Each row is followed by its group and then its class within the group.
[-26.9   8.9 -21.1 -22.6 -11.0   8.1  19.5  45.8 -19.8 -23.3   5.8  37.4
  -2.3 -23.9  -2.9   5.7   2.4 -22.6  45.4  -5.8 -31.4  27.3  -9.2   9.9
  14.3]
fc H
[-10.3  12.9  -7.8 -24.8  -9.9   3.9 -11.5 -19.9 -32.2  15.3 -20.9  30.9
  -5.9  -3.9   0.3  17.5   3.6 -16.7  63.9  -8.2 -44.5  11.0 -26.8  12.9
  25.8]
Tr Q
[ -9.6  12.3   7.2  -9.4 -16.8 -12.4  -9.3 -34.8 -55.2  30.8 -34.6   5.9
  -6.0 -19.5   6.4   2.9  22.6 -17.5  26.4  -0.4 -53.2  46.4  -9.5  -0.3
  19.7]
Lj K
[  9.3  16.5 -19.0 -10.2 -12.2  15.6 -23.6 -31.4 -31.9  43.0 -36.9   3.7
  -9.2  -6.7   5.3 -16.3  11.1  -8.0  48.0 -10.3 -26.9 -14.4 -27.5  11.8
  17.5]
Tr Q
[ 14.4   3.4 -13.4 -21.6  -1.9  16.0 -28.5 -20.4  -4.4  38.0 -29.4  15.2
  -8.3  -9.9   7.4   7.8   2.8  17.6  24.4  -7.0 -22.5  17.2  -4.7  -9.4
  22.9]
Tr E
[  1.1   5.1 -10.6 -13.0 -10.3 -19.0  17.3   7.2  -8.3 -18.4   1.2   7.0
  -8.4  -4.8  30.7  27.3  -8.7  -4.7  58.9 -23.4 -45.7   3.3 -26.1   3.1
  28.5]
Tr M
[-15.4  12.8  -9.6 -12.5 -17.9  15.8  11.5  12.6 -42.0   2.0 -22.7  11.5
  -3.4 -10.0   2.4  11.9  11.3 -14.8  34.7 -13.5 -22.7 -24.2 -25.2  25.8
  -0.3]
fc H
[  1.6  -2.0  -7.4  -9.3  -6.7  -6.5  -9.2  12.7 -38.1  13.0 -21.8  17.7
  -7.5 -22.6  -2.6 -11.7  16.5  -6.0  30.1  -5.0 -22.4  74.0 -15.0   2.9
  -5.9]
fc A
[ 12.1  25.0  -7.1 -20.1 -12.4   8.1 -24.8  21.0 -28.7  53.2 -28.8  12.6
 -12.1 -13.1   9.6  -4.7  12.5   4.2  23.2 -13.8 -13.4   3.5 -23.6   3.0
 -14.6]
fc U
[ -8.4  15.6  10.6 -14.0 -19.2  19.9 -12.4  15.9 -27.5  10.5 -26.2   6.9
  -4.5  -9.5   9.5   4.2  11.9   2.9  11.4 -14.3 -19.6   7.7 -12.5  14.8
  -5.0]
fc U
[-32.3   0.2 -25.0 -28.6  -8.8 -24.4   3.8  57.4 -25.2 -40.0   4.3  32.6
 -11.2 -15.9  -9.3  18.1  -9.9 -29.5  70.2 -15.0 -47.8  71.1 -15.2  10.3
   9.4]
fc U
[ -3.9  22.4 -21.7  23.4 -19.2   7.1  -8.6 -61.2 -43.2  27.4 -17.1  19.2
 -15.5 -17.3  24.7  -5.9   6.5 -11.6  59.5  -6.9 -68.5   5.5 -26.1  12.7
   8.9]
Lj B
[ -8.0   1.9   4.5 -13.7  -7.7   1.5   0.6  30.1 -22.4  15.7 -25.5  32.9
  -6.3 -29.1   2.1   0.8   8.4 -15.7  20.4 -11.1 -22.3  53.6  -7.0  11.7
  -8.8]
fc A
[  9.6  -4.0  16.4  10.4  -4.1 -17.5   9.7 -14.7 -26.9  30.1 -49.3  10.0
  -7.6 -19.3   4.0  20.9   2.0  -0.2  47.2 -18.8 -43.7  38.8 -16.1  -1.8
  25.0]
Tr M
[ -2.2  -9.6 -13.8 -19.4  -5.1 -16.1  13.0  -0.7  -5.9  -6.2  -1.6  26.4
  -1.9  -8.0  -2.5  12.1  -3.9 -15.8  57.9  -5.6 -38.0  60.3  -5.6  -6.3
  28.1]
Tr M
[ -9.8  19.4  -5.3  15.6   0.5   2.0  -4.0 -46.0 -42.6  -6.1 -14.8   9.5
  -2.2  -9.6   6.1  -4.0   8.2   6.5  35.8 -14.3 -54.1  27.6 -10.4  17.8
  18.5]
Lj B
[-35.7   8.8  -0.7  21.9  -7.2 -13.3  12.9 -37.2 -36.7 -40.5 -11.5  24.7
 -12.5  -6.7   4.2 -17.6   7.4 -19.3   8.3  -9.7 -59.1  36.8  10.6  14.8
   9.2]
Lj B
[-16.1   7.2 -12.7 -17.6  -7.4   7.1  -5.2  27.5 -21.9 -12.4 -11.1  22.0
  -8.8 -14.5  -1.8   6.3  -1.2 -10.1  46.1 -18.1 -30.7  29.5 -20.0   8.4
  -0.8]
fc A
[-24.2   4.5 -10.6 -11.2  -6.5   4.9   8.1   9.9 -17.1 -14.7   3.1  19.2
  -5.2  -0.9   1.9  17.3  -4.6  -4.4  34.6 -13.7 -28.7   4.4 -16.0  17.1
  10.4]
fc H
[-20.4  -2.9   2.2  10.1 -14.3  -1.7   5.8  -4.2 -37.8  38.6 -36.0  31.0
  -5.3 -21.9  -0.8 -14.0   8.9 -32.8  24.8  -3.8 -39.7  50.4   4.3  13.4
 -11.7]
fc A
[  8.8  11.2 -12.4  -9.4   4.0 -17.0  14.2  36.8  -9.7  -7.0  -3.7  29.1
  -7.7  -3.9   3.5  27.6  -9.6   6.7  32.2 -33.1 -21.9  15.8 -19.1   6.7
  19.7]
Tr E
[ -9.5  -3.6 -12.7  -3.5   2.7   8.4  14.1  36.4  -5.7 -15.9 -11.6  25.4
   2.2 -32.4   1.9  -6.5  -3.4   7.0  14.8 -14.0 -13.5  51.9  -4.2   3.0
  -3.3]
fc A
[-14.6  28.2 -15.9  -9.3 -19.9  28.6 -12.5 -23.5 -43.9  30.2 -29.7  15.0
  -3.4 -17.1  11.2  -5.7  21.6 -11.8  27.0   6.7 -41.9   2.2 -18.4  21.4
  10.0]
fc H
[ -6.3  30.0 -33.7 -10.2 -16.8  -7.2   3.7 -12.1 -14.8 -47.5  11.0 -10.1
 -13.2  -0.2  16.4  -5.5  -9.4  10.1   6.6 -10.2 -13.3 -49.2  -9.2 -12.1
  -4.3]
Lj F
[-13.4  12.6  10.9  -1.7  -2.9  21.3 -10.2   3.2 -15.3  37.1 -33.4  23.4
  -7.9 -14.6  -1.1 -17.8   9.1 -14.4  23.0 -11.7 -33.5   9.0  -3.4  16.6
  -4.9]
fc U
[-19.5   4.1 -14.2  -0.6  -4.8 -23.9   8.9 -44.9 -29.2 -64.1  -5.8  23.0
 -10.5 -15.1  -4.1   5.9  -1.7  -4.7  28.1  -5.1 -51.3  32.1   0.0   7.8
  34.1]
Lj B
[ -9.5  15.9 -12.7 -12.1 -15.2   7.4   0.0   9.8 -41.8  15.9 -15.5  28.2
 -10.8 -24.3   3.0 -10.2  15.8 -23.8  52.8 -11.4 -35.3  19.0 -15.7  18.9
  -7.1]
fc H
[ -5.2 -15.8  20.9  -0.4  -0.9  -9.8   6.0  11.0   0.1  26.0 -21.6  17.3
  -0.5  -7.0  -8.0  16.7   3.7   3.7  38.5  -3.6  -8.7  36.9  -6.1  -2.9
  25.2]
Tr M

Each row is followed by its group and then its class within the group.
[  1.3  18.7 -28.2  -0.7  -5.0 -23.3  -6.8  -6.4   3.8  22.6 -28.6 -15.5
  -8.5 -21.3 -16.7 -10.7  10.0  -4.6  31.0  -1.4 -69.2  20.0 -13.2  -8.9
  30.9]
Md G
[ -9.2   0.3 -17.6 -19.8   3.8  -4.9 -11.5  -5.4   0.9  -2.8  -4.0   8.5
   2.5  -9.0  -2.0  -9.9   4.2   2.7  -9.2  -4.5  -9.0 -10.7  12.0  -7.6
  11.1]
hn W
[ 14.9   6.5  -5.1 -30.3   0.6  -1.2  15.3  -7.0 -12.0   2.8  15.3 -19.4
  -6.8 -29.3  14.6  -1.3  -0.4  -3.4  -3.6  -3.2 -45.0  -5.7   0.4  -4.6
   8.5]
Md S
[-10.1  -8.5  17.4 -30.4  -6.4  -6.5  -1.6  -7.1 -11.2  -9.9   1.6   3.9
 -12.3 -20.2   2.6  -0.9  -2.8  -3.6 -27.1   4.7 -16.8 -34.8  16.1  -4.7
  -5.5]
hn P
[-13.2 -12.2   0.2 -29.0  14.9  10.9   5.6   6.6  10.4 -19.9   8.3  23.1
  12.0  14.2   5.6  -5.9  -6.3   0.5   3.8  -1.0  17.0 -13.3  12.9   6.0
 -14.4]
tm R
[-31.0 -13.9   1.7 -20.1  27.8   2.4   8.0   0.2   8.9  -2.0 -11.2   5.9
   7.0   7.1   8.5  -4.6   2.2   4.6 -14.5  -4.6   6.4 -10.1  11.0   6.8
  -6.4]
tm N
[ 33.2  12.2 -22.8 -12.6  13.2 -19.1  12.8 -19.0   5.5  14.5 -12.3 -45.2
 -14.0 -20.9  -0.7   9.1   9.8 -21.2 -12.4  -8.1 -42.8   7.6 -27.9  -9.7
  16.4]
Md L
[ -4.6  13.6   5.3 -27.7  30.9   0.4  19.6  -0.2   3.6  -7.9  -0.5 -18.6
   5.3   6.5   6.8  -0.1  -3.9  -9.6 -28.0  10.2   2.7 -13.5  -3.1  11.1
 -11.3]
tm N
[  5.0  -8.0  13.6 -35.0  -2.6  -5.7  -1.2 -10.7 -23.2 -19.8  11.8  -1.4
  10.4 -14.1   2.2   6.8  -8.9  -4.0 -22.3   2.4 -32.4 -13.1  13.0   0.1
  -5.5]
Bl J
[ 12.8   8.5  -9.8  -2.1  27.0  -8.6  -4.5  -4.3 -16.6  -3.3   3.6  -6.5
  -7.2  -7.1  14.7   9.3  -4.9  -1.7 -20.0  -1.4 -22.2  -7.4  -5.5  -6.8
   9.5]
Md G
[ -1.0  -8.4  -5.2 -36.4  11.5   4.8   8.7  -1.1   3.1 -11.5  -8.2  -1.2
  10.1   5.2   3.6  -7.6  -3.6 -12.0  -7.2   5.1   4.2 -14.5   5.2  11.7
  -3.6]
tm N
[  4.0   3.4 -10.3 -25.5  -4.6  -2.6   3.2 -21.4  -9.6  -0.8   6.2   2.9
   0.9 -18.7  -3.5  -8.5 -10.5  -2.4   2.9  -6.5 -29.9   9.5   3.2  -3.5
   9.8]
Bl Y
[ -8.9   2.7  -8.2 -16.7  -2.2  -7.4  -7.1   6.3  -1.6  -3.2  -3.6  15.7
   4.5  -7.4 -10.5  -3.3   1.7  -6.5  -6.3   2.2 -28.8   2.9   1.6  -6.7
   6.3]
Bl X
[-45.4 -29.0  38.4 -57.9  -4.5  13.0 -11.9   3.1 -23.5 -55.8  42.0  59.7
  15.0  -3.4  34.0  -9.3 -13.5  25.2 -19.7  -1.2  39.6 -46.3  67.4  -3.2
 -29.4]
hn W
[  6.1   0.3   5.3 -16.1  18.1   4.3  16.8  13.0  -7.3 -22.7  -0.2 -21.0
  -2.0  13.7  -4.4   2.2  -7.8  -8.4 -29.3  -0.3   5.1  -1.2  -3.9   2.0
   1.3]
tm R
[ 27.0  20.2 -47.4  -6.1  -7.1 -25.9   7.8  -0.3  22.0  32.1 -50.8 -31.3
  -5.6 -19.5 -24.4   1.2  15.0 -24.8   6.5   2.0 -62.5  36.6 -35.4   2.1
  34.0]
Bl X
[ 10.9   0.8 -17.8   2.6  -4.5 -19.8  -5.4 -16.0  -2.4  18.3 -21.8 -29.5
 -10.1  -4.5 -14.6   8.1   6.6 -13.5 -24.9   7.2 -42.0   1.4 -16.5  -1.2
  10.5]
hn P
[ -8.6  -5.1   0.9 -12.9 -12.5  -5.7  -1.0  -7.7   1.2   3.5  -3.9  -0.9
  -1.7  -4.8   1.0   3.5   3.0  -9.3 -21.3   7.5 -14.0 -10.0  -0.1   2.6
   7.7]
hn P
[  1.1  -0.3   3.1 -38.6  -1.6  -7.0   4.3  -8.3 -12.6 -16.1  -1.8 -12.7
  -0.6 -13.8   7.0   6.7 -13.7  -7.0 -19.4   1.9 -44.7  -7.8  -5.4   3.1
   4.6]
Bl J
[  2.8   0.0   8.3 -36.2  -1.0  -3.3   7.8  -2.7 -14.0 -21.3   3.5   0.0
   1.7  -7.2   5.4   3.8 -18.0  -4.9 -14.1 -10.9 -22.0  -5.6   3.1   0.0
   2.7]
Bl J
[  4.1 -14.2   7.4 -26.8  -2.1   8.6   1.0  -4.7  -1.2 -12.8   6.7   0.3
   2.5  -0.4   4.1   3.1 -10.3 -25.1 -25.1   0.2 -11.0 -20.3  23.4   0.1
  -3.2]
hn Z
[-16.0 -14.1  30.0 -69.3 -10.6   2.6  -2.0  -4.9 -30.2 -48.2  26.3  19.8
  11.7  -6.9  24.8   5.0 -21.5  -9.8 -44.7  -9.7  -7.8 -31.3  37.5  -2.2
 -22.4]
Bl J
[  1.7  -7.7  -6.9 -28.3  19.0  -1.1   9.0 -25.0  17.5  -2.0  -3.0  -2.4
   2.5   0.7  -6.9  -7.8   3.0  -6.4  -1.3  -9.4  -3.6  -8.3   0.3   2.4
   5.4]
tm N
[  8.7  -0.4   7.5 -36.4  -8.2  -0.3   0.5  -6.7 -21.1 -16.7  16.8 -11.1
 -29.4  -6.7  28.8   7.6 -21.0  -1.2 -27.8  -0.9 -19.1 -14.9   5.9  11.8
  -5.2]
Bl X
[  0.3   1.5 -24.9  -9.5  13.9  -1.1  12.6   3.1  21.5  24.1 -13.2 -13.8
   7.3  -1.5 -11.9   5.8  -4.4  -7.2   0.8 -22.4 -16.6   9.7  -6.9  -3.2
   5.2]
tm R
[-41.9 -30.4  45.6 -55.0   6.9  18.0 -13.7  -0.1 -27.2 -60.9  47.8  37.3
  15.3   2.2  40.1 -13.1 -23.3  25.9 -23.5   2.7  44.7 -61.1  71.3   8.6
 -42.8]
hn W
[ 10.4   2.2  -6.4 -14.8  15.2  -5.1   5.0  -9.1  -6.5  -9.7  14.1 -25.7
  -6.3  -3.6  22.8   5.3  -6.7   5.9 -29.3   0.7 -31.8 -12.1   0.7   3.7
   8.4]
Md L
[ 23.1   6.6 -26.9 -11.2  14.6  -3.4  22.0 -18.7   9.8  16.7 -13.2 -34.8
 -25.9   3.2  -8.5   1.0   3.0 -20.3  -5.4  -9.5 -19.6  10.6 -33.6   6.3
   7.3]
tm R
[-24.2 -16.6  20.8 -18.0   0.0  -2.9  -3.2  -8.2  -8.6 -15.8  -7.1  14.0
  -1.3  -2.9  11.2  19.9  -2.4   7.8 -19.1  -3.3 -19.4 -21.4  17.3  -2.6
 -10.5]
hn W
[ -8.2  -9.1   9.0 -32.2  21.0  23.6   7.1 -13.8 -23.1 -20.8  19.8  29.6
   9.5   7.7  16.8 -11.9   1.4 -18.7   4.3 -11.8  29.6  -9.8  18.1   1.1
 -28.7]
tm R
[-15.0  -5.4   1.5 -33.0  -1.9 -10.2  -5.2 -13.7  -6.0  -8.2   1.6  12.9
   6.2 -12.6  -2.4   3.4   3.2   6.0 -15.3  -0.4  -7.3 -17.9  16.0  -4.9
   1.4]
hn W
[  7.7  -5.2   6.0 -15.7   6.1  -8.4  -5.1  -2.3 -17.7  -1.7  13.4   2.6
   4.6 -13.8  -3.4   3.9  -0.6   2.9  -0.5   1.2 -20.8 -19.9  12.5  -7.8
   0.7]
Md S
[  2.3  -9.3  20.2 -53.6   7.6   1.1   6.7   1.7 -30.0 -35.3  10.5   8.5
  21.2  -0.8  13.9   4.5 -23.4  -0.4 -15.9   0.5 -13.9 -19.1  23.9   8.4
 -17.7]
Bl X
[  5.9   8.3  -5.5 -37.5   5.9  -4.7  -0.3  -0.5  -3.4 -12.6  -5.9   7.2
   7.5  -7.4  -6.2  -3.1  -1.1  -2.1  10.0  -1.1 -39.0   6.1  -1.4  -6.2
   3.6]
Bl X
[ -2.5  -4.5   7.7 -33.6   1.8  -0.3  -9.4  -0.2 -11.5 -18.6   2.1  20.4
  11.8  -4.8   1.1  -3.1  -5.1   6.0   2.2  -0.5 -20.3  -7.0   8.7  -4.8
  -9.1]
Bl X

Each row is followed by its group and then its class within the group.
[ -0.3  10.2   2.3 -12.3   4.1 -15.1   6.4   2.6  -5.0 -15.2   1.8  26.0
 -26.8  -4.6  -8.0  11.2   0.1  -6.0  -2.0  -4.5  -5.9  -8.5  -5.6  -4.4
 -21.9]
(76) nt
[  1.8   1.0  -8.1  -0.9   6.7 -15.8  21.0   6.1 -18.7 -11.8  -2.5  30.6
 -55.2 -15.9  -3.9   6.7   9.5   1.8  -4.1 -14.8   9.7  12.7 -16.8  -9.9
   1.4]
(76) tn
[ -0.9   4.7  -1.8 -11.2  -4.1  35.6   0.1  -4.3   2.4 -28.2 -14.0  12.1
  15.4   0.4  21.0 -16.3  52.2 -13.7 -12.8 -32.0   5.2  18.5   6.3  18.5
 -35.1]
(78) br
[ -1.8   2.3   6.4 -12.5   4.0  -4.4  19.4   9.0  -4.5  -1.9  -5.1  33.4
 -24.1  -7.4  -6.6  14.1  10.0  -7.1 -11.2 -21.5  -2.6   6.5  -5.6  -0.6
 -40.5]
(76) Bg
[ -0.5  -0.7   1.3  -9.4   1.0  -2.5  33.2   8.6 -13.9  -3.9  -2.6  19.9
 -37.1 -13.8 -16.7   9.9  13.0  -0.5 -12.5 -21.0  11.5  13.3 -18.7  -2.9
 -12.0]
(76) Bg
[ -0.2   4.3  -6.2  -6.4   1.8  -1.2  18.8  -1.8 -14.4 -17.4  -6.9  35.2
 -30.5 -13.5   3.1   6.1  10.9   5.0  -6.7 -13.7  10.6  12.7 -16.3  -4.1
 -13.6]
(76) Bg
[  5.1   3.7 -12.1 -13.0  -8.4  25.9   6.1 -15.5   1.0 -35.4 -15.0  24.0
  16.6 -11.5  20.9  -1.9  46.1   0.5  -5.3 -26.5  19.7  25.0  -5.8  12.7
 -24.5]
(78) br
[  0.9  -3.5   6.1 -16.6  -5.6  30.8   5.1  -0.3  -2.2 -19.7 -19.1  17.3
  14.7  -3.9  18.3   1.8  63.8  -9.2 -20.5 -43.4   5.5  35.0   3.3  13.2
 -41.6]
(78) jp
[ -3.3   0.8   4.4 -22.8  -2.8 -18.2  20.0  -3.1  -8.2   7.3  -0.8  11.4
 -25.1  -6.4   2.4  19.5  25.5   3.2 -10.7 -24.1  -1.8  11.4  -6.7  -4.0
 -30.0]
(76) Bg
[  1.2  10.3   3.4 -13.8   9.2 -20.3  27.9  12.6  -7.7   6.8  -8.8  54.8
 -50.0 -12.4  -7.4  16.9   2.2   0.8 -11.9 -17.1  -0.7   9.0 -13.4 -12.7
 -40.6]
(76) tn
[ -0.9  -1.8   0.8  -6.7  -0.7  40.5   1.6  -4.0   2.3 -16.5 -13.9  15.5
  24.7  -2.4  13.6 -11.6  42.4 -21.4 -11.7 -31.0  -3.0  19.4   4.9  14.2
 -41.0]
(78) br
[  4.4  -0.2   6.0 -12.4  -3.5  40.9  -5.7  15.3  -0.8 -37.8 -22.3  35.8
  23.2   4.2  13.0 -12.6  63.3  -9.7 -28.1 -56.8   0.7  36.0   1.6  15.8
 -43.3]
(78) pm
[  5.3   6.4  14.3 -12.3  10.8  27.5   0.9  27.7  -4.6 -47.0 -19.3  44.7
  -8.7  -1.1   2.9 -10.4  63.1  -9.0 -34.4 -71.5 -19.4  37.3  -3.3   6.9
 -31.8]
(78) pm
[ -0.7   0.4   1.9  -1.2  -1.9   8.8  14.3   1.2  -8.7  -0.5  -1.8   7.8
  -2.8 -11.4  -3.3  10.1   7.5  -5.5  -3.2  -6.6   4.2   6.1  -7.1   2.6
 -16.6]
(76) Bg
[ -1.5  -3.6   7.7 -12.4  -0.2  40.3   2.7   1.0  -1.6 -14.9 -17.4  13.9
  23.3   3.1  19.2 -12.2  62.6 -23.5 -19.3 -38.4  -2.0  26.8   9.3  13.1
 -53.5]
(78) jp
[ -4.5  13.6   3.2 -23.0   2.4  -5.0  33.9   9.7  -6.8  19.2  -9.9  57.1
 -36.6 -11.4   0.5  18.0  11.1  -5.0 -11.0 -22.5 -11.5   8.5 -10.4  -9.3
 -68.3]
(76) tn
[ -1.3   9.2   0.3  -4.3  12.6 -15.4  24.0  11.2  -7.8 -18.7  -6.2  57.8
 -50.1 -10.6  -3.4   7.2   5.2   3.0 -11.5 -21.0   4.1  10.3 -16.9 -13.6
 -27.9]
(76) tn
[ -0.1   0.7   9.4 -14.9   7.0   6.2  23.0  22.2 -11.2 -10.1  -2.0  22.8
 -19.9 -10.5 -18.1  10.2  21.1  -7.5 -14.4 -29.5  -6.7  14.9  -8.2  -1.2
 -21.2]
(76) Bg
[ -2.9   2.9   6.2 -20.1   5.0   2.9  29.0   8.8  -9.7  -2.4 -11.5  40.7
 -25.7 -15.9   2.3  14.7  35.8 -11.3 -17.5 -35.5  -0.3  23.0 -16.2  -4.3
 -54.9]
(76) Bg
[  3.5   6.9   5.3 -11.0  -6.6  13.4  -9.1   2.2   7.5 -20.0 -17.5  20.7
  18.9   3.0  18.7  -9.6  23.9   3.1 -10.2 -21.0   0.7  15.5   3.6  11.1
 -25.5]
(78) pm
[  0.0  11.6   8.5 -30.1  -8.1  39.5  10.8  11.1   6.6 -33.0 -29.8  51.0
  29.2  -4.4  19.6   0.5  67.3 -15.1 -30.3 -54.1  -7.1  33.5   1.8  19.9
 -96.8]
(78) pm
[  0.4   3.3   2.4   0.6  10.4  31.4  -8.6 -13.7   5.9 -31.0 -11.2  15.0
  16.8   5.6  23.8 -14.2  38.4 -13.0  -9.2 -18.4   1.2   5.8  12.5  13.5
 -36.0]
(78) pm
[  2.8   7.0  -4.8 -19.2  -5.7  25.4   8.1  -4.5  -0.7 -23.2 -17.8  38.3
  16.3  -4.8  23.8  -2.2  50.9 -10.1 -16.8 -37.5   7.1  26.7  -2.8  14.8
 -65.2]
(78) br
[ -2.2   5.7  -0.5 -14.4   4.5   0.0  17.8   7.2   0.0   6.6  -5.8  23.0
 -14.7  -5.4  -3.2  13.6   5.8 -11.1  -7.7 -12.9  -6.0   2.3  -6.2  -0.1
 -50.1]
(76) nt
[  6.8   3.0   0.8  -6.8  -3.2  27.3  -6.4  10.3   3.0 -34.0 -18.0  36.0
  18.6   2.2  12.8 -14.0  46.2   0.4 -23.6 -43.7   0.5  33.5   0.9  10.2
 -29.4]
(78) pm

Each row is followed by its group and then its class within the group.
[ 13.6 -11.1  -6.6  21.1  -4.8  23.3 -20.8   9.5  -7.5  -0.7  -5.8 -14.8
  -9.5  -5.7 -38.7  15.8   2.5   5.2  -4.0  26.6 -47.5  -0.3  -2.1 -15.7
   9.7]
V [68]
[ -5.4   4.1   5.7  13.4   1.1   6.1 -23.9  -1.9  -2.1  13.5  12.9  -4.9
 -19.0  -0.5 -24.2  -0.5   6.4  13.9 -17.6   4.1 -17.2  15.5  -4.1 -30.7
   7.6]
V [68]
[ 23.8  -9.4   2.4   6.4  -0.7   1.9 -15.6   2.0   1.4   1.2  -5.5 -26.5
  -7.2  -5.7 -51.8 -16.7  14.9   8.1 -13.2  30.7 -18.0 -13.7 -40.8 -10.6
 -13.1]
V [56]
[ -5.9  18.4  -7.4  -9.6  15.2 -10.5 -17.6   2.5   7.7  -4.1   2.4  -3.3
   6.2   8.3 -18.0   5.1  11.8   4.2  -0.9 -17.0  49.8  18.1   9.4   1.2
 -10.1]
D [61]
[ 34.0 -32.9  11.4   3.9  -7.8  14.9 -14.3   9.6 -13.7 -19.8   5.4 -33.1
  -6.9  -4.2 -58.5  13.8   6.2  -2.0  -1.2  72.9 -76.9 -10.7 -19.4  -8.8
  17.1]
V [68]
[  9.4 -11.5 -13.5  -1.1 -13.6   4.0 -10.0  -2.0  -3.0  12.8  -3.3  -9.1
  11.6  10.6 -33.2  -6.0  11.5  -5.4  20.0  31.6   3.3  10.9 -13.4  -3.6
  -6.6]
D [61]
